(in the rows, 128 means zero)
Facts:
{(1062)} ε (608)
{(1062) (1123) (487)} ε (1285)
{(1068) (1216) (1305) (1930) (818)} ε (797)
{(1068) (129) (395)} ε (825)
{(1068) (260) (525)} ε (675)
{(1080)} ε (607)
{(1080) (925)} ε (1915)
{(1080) (1216) (1305) (1495) (627)} ε (266)
{(1080) (627) (842)} ε (451)
{(1080) (1315) (637)} ε (1486)
{(1080) (50)} ε (879)
{(1080) (1443) (627)} ε (67)
{(1123) (1495)} ε (2013)
{(1133) (1216) (1378) (260)} ε (1385)
{(1133)} ε (2109)
{(1133)} ε (492)
{(1133) (1578) (339)} ε (1891)
{(1133) (1852) (50) (637)} ε (930)
{(1142) (1893) (28) (91)} ε (736)
{(1142) (1362) (525)} ε (881)
{(1142) (735) (982)} ε (1984)
{(1142) (339)} ε (31)
{(1142) (1932) (395) (842) (855) (925)} ε (66)
{(1216) (260)} ε (985)
{(1216)} ε (1092)
{(1216) (1495) (1997) (882)} ε (843)
{(1216) (2104) (231)} ε (478)
{(1246)} ε (1184)
{(1246) (925)} ε (416)
{(1268)} ε (1549)
{(1268) (1909) (2022) (842)} ε (580)
{(1268) (1305) (1639)} ε (436)
{(1268)} ε (1199)
{(129) (1443) (1975) (231)} ε (1498)
{(129) (1494) (637) (91)} ε (549)
{(129)} ε (2073)
{(129) (28) (530)} ε (1448)
{(1305) (261)} ε (1518)
{(1305)} ε (1416)
{(1315) (231) (982)} ε (1302)
{(1315)} ε (32)
{(1315) (1378)} ε (1622)
{(1362) (1609)} ε (1897)
{(1362) (1997) (2104)} ε (1002)
{(1378) (377)} ε (1731)
{(1378) (1779) (261)} ε (1220)
{(1378) (252)} ε (1611)
{(1378)} ε (1559)
{(1443) (735)} ε (1505)
{(1488) (1893)} ε (1298)
{(1488) (1703) (1893) (231) (50)} ε (1482)
{(1488) (2) (882)} ε (1155)
{(1494) (1975) (28)} ε (1730)
{(1494) (190)} ε (256)
{(1495) (325)} ε (61)
{(1495)} ε (1180)
{(1495) (818)} ε (1651)
{(1519) (530)} ε (320)
{(1519) (1852)} ε (2108)
{(1519) (1703)} ε (1083)
{(1519) (1872) (982)} ε (82)
{(1609) (356)} ε (1562)
{(1609) (50) (925)} ε (1571)
{(1639) (261) (356) (487) (649)} ε (458)
{(1639) (253) (74)} ε (883)
{(1639) (231) (339)} ε (1201)
{(1639) (253) (91)} ε (1369)
{(1703) (1852) (2027) (377)} ε (1688)
{(1703)} ε (16)
{(1779) (74) (882)} ε (857)
{(1779) (28) (855)} ε (2095)
{(1779)} ε (726)
{(1893) (842)} ε (634)
{(190) (1944) (2022) (91)} ε (1595)
{(190)} ε (1675)
{(190)} ε (906)
{(1930) (487)} ε (1599)
{(1930) (2022) (2104)} ε (577)
{(1932) (818)} ε (921)
{(1932) (339)} ε (2054)
{(1932)} ε (902)
{(1944) (2)} ε (404)
{(1975) (252)} ε (357)
{(1997) (2027)} ε (1672)
{(1997) (842)} ε (1434)
{(1997) (2017) (2027) (530) (91)} ε (1392)
{(1997) (780)} ε (1439)
{(1997) (28) (525) (649)} ε (1441)
{(1997)} ε (1983)
{(2)} ε (333)
{(2)} ε (1678)
{(2017)} ε (755)
{(2017) (252)} ε (936)
{(2022)} ε (1577)
{(2027)} ε (1584)
{(2104) (253) (50)} ε (594)
{(2104) (252)} ε (418)
{(2104) (261)} ε (424)
{(231)} ε (1079)
{(252)} ε (576)
{(253) (261) (637)} ε (1147)
{(253) (525)} ε (1581)
{(253)} ε (1671)
{(260) (28)} ε (538)
{(260)} ε (900)
{(260) (530)} ε (336)
{(261)} ε (1647)
{(261) (325)} ε (1463)
{(261) (925)} ε (692)
{(28) (780)} ε (1271)
{(28)} ε (1593)
{(356)} ε (173)
{(395) (627)} ε (1523)
{(487)} ε (1175)
{(487)} ε (1029)
{(487)} ε (658)
{(50) (627) (637)} ε (476)
{(525) (882)} ε (1540)
{(525)} ε (474)
{(530)} ε (515)
{(530)} ε (965)
{(637)} ε (2068)
{(637)} ε (153)
{(637) (842)} ε (1492)
{(74)} ε (1038)
{(780) (91)} ε (1355)
{(780) (91)} ε (1761)
{(818)} ε (1469)
{(842)} ε (1546)
{(882)} ε (1196)
{(882)} ε (1331)
{(91)} ε (419)
{(925)} ε (866)
{(925)} ε (1089)
{(982)} ε (1061)
{(982)} ε (1105)
{(1002) (1029) (1184) (1196) (1216) (1268) (1298) (1378) (1469) (1518) (1559) (1562) (1599) (1609) (1611) (1672) (1688) (1731) (1761) (1891) (1930) (1944) (1975) (2) (2022) (2073) (2095) (2104) (252) (28) (31) (32) (325) (395) (404) (418) (492) (525) (538) (549) (658) (692) (866) (879) (882) (883) (985)} α a
{(1038) (1061) (1079) (1083) (1123) (1201) (1271) (1416) (1488) (1492) (1495) (1546) (1577) (1584) (1852) (1983) (1997) (2109) (260) (261) (266) (339) (377) (419) (451) (50) (608) (634) (649) (66) (675) (736) (74) (855) (857) (900) (965)} α e
{(1062) (1068) (1105) (1147) (1155) (1175) (1246) (1369) (1385) (1392) (1439) (1448) (153) (1595) (1622) (173) (1893) (1915) (1984) (2027) (333) (336) (357) (416) (474) (476) (478) (487) (577) (637) (67) (726) (735) (755) (881) (921) (936)} α b
{(1080) (1092) (1142) (1285) (1302) (1331) (1355) (1362) (1441) (1482) (1494) (1540) (1671) (1675) (1730) (1779) (1872) (2013) (2054) (2108) (256) (320) (356) (515) (580) (61) (797)} α c
{(1089) (1133) (1180) (1199) (1220) (1305) (1434) (1463) (1505) (1523) (1578) (1593) (16) (1678) (1897) (190) (1909) (1932) (231) (253) (424) (436) (530) (576) (607) (780) (82) (902)} α f
{(129) (1315) (1443) (1486) (1498) (1519) (1549) (1571) (1581) (1639) (1647) (1651) (1703) (2017) (2068) (458) (594) (627) (818) (825) (842) (843) (906) (91) (925) (930) (982)} α d

Known rows:
[154 139 119 141 144 140 120 104 134 152 132 118 121 115 140 129  98 117
 158 158 121 131 131 110 121 127  92  99 139  54 141 109 108 117 147 138
 147 158 162 133 151 111 123]: (1029)
[121 107 115 105 143 155 115 150 139 155 132 118 117  89 135 133 103 113
 153 109 125 143 128 143 119 173 118  94 145  78 120  85 119 108 145 147
 136 166 168 132 119 129 145]: (1268)
[137  95 109 109 151 137 103 116 128 160 131 135 110 118 146 142 100 116
 151 165 112 132 110 143 111 130 149  94 134 129 103 123 128 135 147 135
 135 135 170 125 146 102 135]: (1331)
[130 123 110 106 146 147 116 133 143 150 122 108 105 126 136 133 120 103
 151 167 113 137 110 178 117 149 126 101 131 125 115 107 121 131 150 137
 144 150 146 125 135 111 120]: (1915)
[131 111 111 118 145 143 128 100 135 177 130 105 113 123 137 122  97 103
 144 167 109 131 118 129 115 148 123  93 141 151 123  99 125 133 146 135
 155 109 164 123 133 123 124]: (1079)
[137 130 109 123 148 160 122 106 125 158 134 114 119 109 122 110 111 113
 159 102 131 135 114 126 126 137 124 102 131 110 128  95 125 120 149 143
 152 136 150 131 142 120 150]: (1469)
[108 129 121 115 149 155 128 129 127 139 128  97 116 132 128 119 128 105
 152 158 116 134  97 134 132 143 127 107 131 127 107  83 123 125 150 140
 149 114 133 121 135 128 132]: (357)
[112 108 118 103 148 157 124 126 136 178 132 103 122 101 133 130  97  99
 144 152 117 138 110 131 117 163 105  93 146 142 126  95 120 118 144 132
 137 124 174 122 119 137 127]: (260)
[132 125 114 111 148 148 119 134 135 147 124 107 109 124 135 130 124  99
 149 165 114 135 106 162 123 143 131 101 133 118 109  99 115 133 147 139
 140 132 144 125 139 115 128]: (1147)
[117 107 117 114 144 162 114 144 138 167 132 116 119  97 134 133 106 112
 153 113 128 137 112 127 121 165 110  99 142  98 124  89 127 111 145 139
 139 183 168 131 125 136 135]: (1216)
[119 119 118 119 148 148 119 133 139 157 125 105 107 134 136 133 123 101
 145 164 114 130  93 146 128 144 129 102 132 141 110  95 127 134 147 135
 148 157 145 124 138 125 116]: (1984)
[103 111 125 106 150 163 119 162 141 163 125 104 116 114 132 139 126  98
 144 150 123 137  90 139 126 164 107 103 138 128 108  90 124 119 143 130
 132 173 154 123 126 140 117]: (735)
[ 88 141 100  78 147 154 119 167 162 139 124 101 120 138 108 120 136 121
 187 178 133 164  96 236  91 166  75 120 123 147 153 167 152  79 169 128
 127 193 162 117 115 116  96]: (1246)
[118 116 113 115 146 144 132 101 131 167 131 101 118 122 135 116 100 107
 149 161 109 135 119 126 121 143 125  95 141 145 123  89 123 126 148 139
 155  92 160 121 129 123 130]: (1271)
[121 125 116 112 148 148 118 124 134 143 126 104 111 121 134 128 128 102
 149 163 114 134 105 150 125 141 133 103 133 124 109  86 113 129 147 139
 143 123 141 124 139 119 131]: (1369)
[110 119 116 124 147 148 135  95 128 172 133  96 120 131 131 110  98 105
 150 158 110 132 109 110 124 143 119  97 138 156 121 104 132 125 150 136
 161  92 154 121 130 131 124]: (965)
[141 150 120 140 147 153 125 103 124 147 136 110 130 116 124 119 105 118
 166 148 128 131 121  99 125 118  85 108 134  57 142 107 110 111 150 138
 147 139 155 131 154 116 136]: (658)

Rows:
No name comes twice in this set of rows, the named rows included.
[150 134 124 126 151 140 117 104 126 146 132 122 128 118 147 147  95 115
 153 203 117 128 123  95 114 120  71  97 129  49 126 166 107 115 150 127
 132 122 166 124 159  94 123] | (1285)
[103 128 124 128 153 157 127 129 131 162 127 100 116 144 124 121 129 103
 148 159 122 127  78 125 137 134 117 111 130 160 111  97 136 129 151 131
 158 152 136 121 143 137 111] | (1105)
[122 109 110 111 143 133 127 105 137 157 130 106 113 112 144 123  94 109
 149 174  96 138 132 141 112 151 131  90 148 125 118  98 114 128 147 144
 146  91 167 122 126 115 129] | (1577)
[104 122 119 130 150 156 138  98 127 184 134  97 122 143 125 109 104 106
 148 157 118 126  90 101 130 135 112 102 135 177 125 103 140 124 151 128
 166 119 156 119 138 138 116] | (1061)
[ 81  90 120 112 144 109 122 126 130 121 131 120 112 128 157 139  97 138
 159 201  85 139 134 109 109 153 146  92 148  76  86 117 134 110 158 149
 142  97 160 117 123 112 127] | (1675)
[116 110 113 116 143 134 130 101 135 166 130 103 114 121 141 119  98 107
 147 167 102 133 123 131 116 146 128  91 145 139 120  94 122 128 148 140
 152  95 165 121 129 120 127] | (419)
[138 138 114 109 149 156 120 121 133 142 127 103 115 117 128 128 126  98
 154 159 122 138 108 161 125 138 114 106 129 112 120 104 110 128 147 137
 137 121 143 125 145 112 133] | (173)
[133 134 129 108 149 155 113 151 141 146 126 106 123  99 136 152 122  94
 148 190 119 140 113 137 121 148  80 102 140  64 126 112  93 115 141 129
 114 162 166 125 139 119 116] | (487)
[ 98 117 127 104 151 163 120 155 135 151 128 102 120 112 126 135 128 100
 150 150 123 139  90 133 130 157 114 107 139 125 107  82 123 116 145 133
 131 154 151 121 127 141 125] | (2027)
[124  86 115  91 150 147 102 149 140 166 128 131 113 102 152 155  94 108
 143 150 117 137 113 139 107 169 115  87 139 102 102 136 128 121 147 133
 126 166 178 123 128 116 129] | (1779)

Now the same objects, written a new way:
Known rows:
[134 145 112  96 127 100 109 114 124 136 146 120 122 108  94 124 110 150
 133 124 107 146 108 130 113 148 142 147 148 104 146 106 162 103 131 143
 105 142 147 147 146]: (843)
[133 132 122 100 164 113 131 121 128 134 157 142 130 102 134 138 116 161
 123 144 120 136 118 128 112 139 132 130 127 132 116 141 127 143 113 132
 152 156 147 133 128]: (492)
[145 133 118 100 137 108 132 131 125 138 132 132 122  94 145 142 105 160
 136 135 112 118 126 106 116 134 135 134 145 132 152 151 132 128 135 139
 119 112 126 118 124]: (1331)
[111 123 118 104 155 117 156 131 125 128 158 116 130 151 131 151 130 143
 147 140 134 129 145 135 127 111 143 122 162 124 109 133 137 119 141 131
 126 134 150 115 125]: (1915)
[124 144 109 124 167 105 150 123 124 146 131 132 125 121  94 135 105 146
 126 133 124 114 162 139 115 157 111 148 136 131 138 121 138 124 101 134
 105 127 130 120 110]: (1463)
[102  79 151 176  79 181 131 144 123 113  90 122 151 183 143 131 152  71
 140 124 143 144 128 130 141  71 134 105 126 122  89 103  96 119 153 120
 127  73  94 122 132]: (735)
[125 134 131 202 132 163 163 104 138 111  60 124 120 156 139 103 166  88
 117 139 140  80 126 120 163 111 109 136  98 133 162 118  88 134 134 108
 124 118 101 136 126]: (190)
[138 135 121 102 170 118 140 121 127 132 152 135 127 108 135 141 118 158
 122 151 117 136 120 125 115 133 129 136 129 132 116 139 120 143 108 127
 157 157 151 136 125]: (1196)
[140 131 123 105 169 119 143 119 130 128 150 137 124 114 136 139 120 155
 124 156 115 136 113 125 114 129 131 132 127 130 119 139 120 145 112 126
 156 156 151 136 127]: (418)
[137 128 123 101 169 120 142 120 131 128 151 141 131 116 134 139 113 151
 127 150 116 135 117 126 114 131 127 129 128 131 116 145 117 141 111 127
 153 148 152 134 125]: (32)
[134 140 162 176  37 125  74 172 108 116  76  93 119 166 121 117 139  72
 122 121 178 140 166 111 121 147  78 112  85 119  87  88 147 159 108  95
 139 112 114 130 105]: (649)
[134  97 154 184  33 160 106 116 121 123  74 110 119  95 111  86 162 108
 108 103 130 145  75 118 134 118 152 144 112 118 148  88 130 118 134 115
 118 152  91 157 166]: (2017)
[128 119 122 121 144 114 161 127 119 126 154 105 115 131 122 145 139 154
 136 143 136 134 130 130 130 113 158 127 159 126 127 131 137 133 131 120
 122 172 146 112 131]: (755)
[113 173 103  95 162 199 171 171 146 173 155 109 135  93 184 139 142 132
 153  78 112  94 139 167 164 124 117 133 101 143  90 139 140  73 139  92
 121 112 106 117 140]: (66)
[128 215  92  87 212 115 163 104 161 119 125 119 115 134 216 110 155 160
 141 146 151  25 134  91 172 132 112 127 136 154 179 189 113 127 197 130
 168 132 170 126 129]: (580)
[148 131 122 120 164 129 160 118 126 129 143 123 120 102 139 134 124 155
 130 156 109 131 101 121 120 125 134 134 127 132 126 141 110 146 106 111
 160 173 151 134 131]: (1761)
[141 149 123 111 143 106 123 147 128 123 166 123 123 152 102 124 104 110
 141 131 122 137 151 149 119 167 105 115 137 121 138 157 140 135 114 114
 135 133 171 104 106]: (1201)

Rows:
No name comes twice in this set of rows, the named rows included.
[130 152 112 105 140 125 141 118 128 123 134 116 129 114 104 106 115 137
 140 140 106 135 106 133 111 149 128 139 159 109 156 127 137 105 137 119
 131 149 170 137 144] | (906)
[130 137 144 174 128 163 135 103 144  95  78 129 126 151 182  99 181  98
 113 148 153  96  97  99 163  94 121 118  88 140 132 134  80 155 148 109
 187 144 125 152 138] | (1944)
[115 109 124 120 143 145 169 140 122 131 147 113 137 140 129 144 129 134
 152 139 126 138 134 141 122 105 141 122 159 125 105 133 118 116 134 114
 128 128 144 107 130] | (1984)
[100  95 151 176  75 131  80 120 131 140 101 166 144 120  97 112 132 108
  91  80 157 123 157 143 135 138 123 136 102 143 122 100 141 129 119 165
  88  87  55 130 125] | (1133)
[150  73 154 189 105 192 140 123 124  95  68 131 146 170 141 132 132  55
 137 166  87 162  85 113 125  73 118 113  99 111 116 112  48 136 115 105
 158  79 114 144 130] | (1975)
[107  98 154 165  43 176  88 132 125 120  86 140 163 131  99  78 127  74
 123 104 124 156 104 139 120 124 120 122 126 115 123  99 115 101 149 128
 132  78 102 142 150] | (982)
[117 185 129 154 165 156 137  90 162  92  84 128 121 176 215  94 200 107
 112 149 177  51 106  94 195  97 112 117  80 152 134 144  83 156 184 119
 201 145 142 162 139] | (2022)
[120 112 154 163 108 156 104 118 137 107  96 146 143 143 154 104 151  99
 105 132 152 123 114 116 137 108 117 115  95 140 109 125  95 154 138 130
 174 119 111 144 131] | (2)
[108 106 150 152  60 154  76 125 132 112  88 139 159 150 101  89 126  75
 123 112 128 150 112 135 121 126 116 123 127 112 130 100 117 107 155 141
 128  71 113 146 145] | (1315)
[150 139 115 105 149 114 150 126 126 133 125 125 119 101 148 139 113 155
 142 138 107 109 120 102 122 128 131 132 145 132 159 156 117 129 139 128
 124 120 134 116 125] | (1675)
[147 116 124 115 125 114 138 129 123 140 132 135 116  78 136 138 109 165
 133 125 105 125 117 111 117 134 148 137 145 137 159 153 130 128 131 132
 112 131 117 115 127] | (320)
[124 149 107 129 173 123 171 120 130 146 131 131 120 107 109 131 118 153
 130 125 118 102 148 143 129 151 119 153 133 134 148 129 137 118 106 125
 103 141 129 121 120] | (1434)
[124 139 132 129 127 113  70 103 139 116 100 136 115 157 180 155 162 122
  99 125 150 116 120  97 167  97 138 126  73 131 101  84 129 144 145 166
 138 111  92 178 133] | (1930)

Now the same objects, written a new way:
Known rows:
[154  92  87 134 145  64 143 145  99 123 144 107 151 162 140 136 136 124
 147 159  93 129 137 136 126 173 124 169]: (1268)
[175 129  94 142 162 133 161 136  62 128 163 125 190 163 130 130  91  89
 135 160  96 163 116  82 135 153 125 125]: (50)
[143 131 142 132 143 126 167 144 111 109 117 103 149 167 118 104 112  82
 159 186 111 127 123 106 137 155 147 117]: (1362)
[ 76 140 118 149 126 181 125 144 126 156 101 166 118 115 152 152 117 117
 131 100 130 147 117  84 144 122 133 118]: (1083)
[128 171 144  99 119 176 110  98 168 130 114 160 137  90 128 131 126 142
 115 110 121 111 160 128 107 112 124 103]: (1220)
[135 148 113 110 127 139 117  99 164  74 126 150 138  87 110 143 151 130
 116 119 136 112 150 155 105 117 125 118]: (1562)
[121 157 146 144 140 125 129 114 150 115 105 111 128 120  96 137 126 146
 135 110 144 122 129 174 116 135 124 112]: (333)
[126 116 132 146 139 101  96 125 140 125 153 101 103 107 125 135 160 141
 126  95 173 117 129 147 120  94 115 155]: (2073)
[162 150 122 137 128 136 104 105 111 119 155 130 113 119 110 113 137 133
 110  95 146 177 103 171 127  98  96 126]: (1546)
[104 136 156 120 123 136 105 116 183  99 133 131 103 106 109 122 171 117
 126 108 186  98 125 149 121  85 120 146]: (2095)
[154 138 134  94  95 127 105 111 152 129 105 152 101 102 120 124 111 187
 108 109  87 123 144 177 116 142 119 109]: (1285)
[108  92 115 143 134 129 135  78 129 119  86 134 104 106 161 159 137 122
 128  71 110 162 108 113 174 122 129 124]: (476)
[142 162 105 132 113 123  88 126 113 132 130 141  98 134 101 115 130 153
 105 106 114 163 109 196 110 129 100 130]: (1577)
[142 136  96 111 115 125 111 130 135 114 142 149 109 110 117 128 128 156
 101 121 122 156 119 197 121 127 116 129]: (1549)
[151 140 124 101 131 126 127  80 160  75 129 149 143  66 116 145 146 124
 111 108 126 123 158 150 121 108 116 126]: (692)
[ 67 114 111 136 114 117 117 138 163 100  87 145  87 137 143 149 170 116
 125 120 118 114 121 134 137 159 119 166]: (404)
[108  92  90 139 134 125 125 123 138 138 119 161 135  94 162 167 131 123
 126 109 119 123 142  79 148 125 122 137]: (32)

Rows:
No name comes twice in this set of rows, the named rows included.
[127 111 140 152 151  77 166 185 103 124 160  74 140 204 130 112 150  82
 163 205 163  94 122  95 124 137 143 167] | (28)
[133 142 115 139 148 138 158 156  89 125 136 121 165 179 116 114 115  91
 145 173 114 148 118  90 131 149 143 128] | (1488)
[148 114 106 124 155 108 179 130 119  85 147 130 177 144 130 131 132  83
 146 170 110 120 152 102 132 149 129 136] | (1609)
[126 144 142 106 121 122 123 123 179 102 132 132 123 109 104 126 152 127
 123 132 156  95 160 144 104 109 134 144] | (1196)
[ 53  83 108 159 121 114 100 121 156 107 102 140  69 118 156 156 179 118
 132  84 140 134 102 134 153 124 122 164] | (549)
[174  69 131 112 122  70 163 160  96 164 167 107 161 162 148 118 115 133
 150 180 107  86 163  84 132 144 134 154] | (1216)
[ 83 151 126 155 128 106  98 143 166 102 126 112  93 112 104 134 175 135
 123 112 170 112 120 180 108 117 116 160] | (1761)
[128 118  96 171 159 109 148 197  77 130 158  89 142 210 113 105 117  87
 146 202 130 137  99 141 129 170 144 157] | (91)
[188 155 102 106 154 117 152 160  96  99 184 109 186 147  83 103  94 127
 126 194 109 130 143 173  97 152 123 124] | (1639)
[184 148 171 124 126 117 145 173  84 182 191  82 160 170 101  79 100 135
 138 181 159 111 143 113  99 108 135 125] | (260)

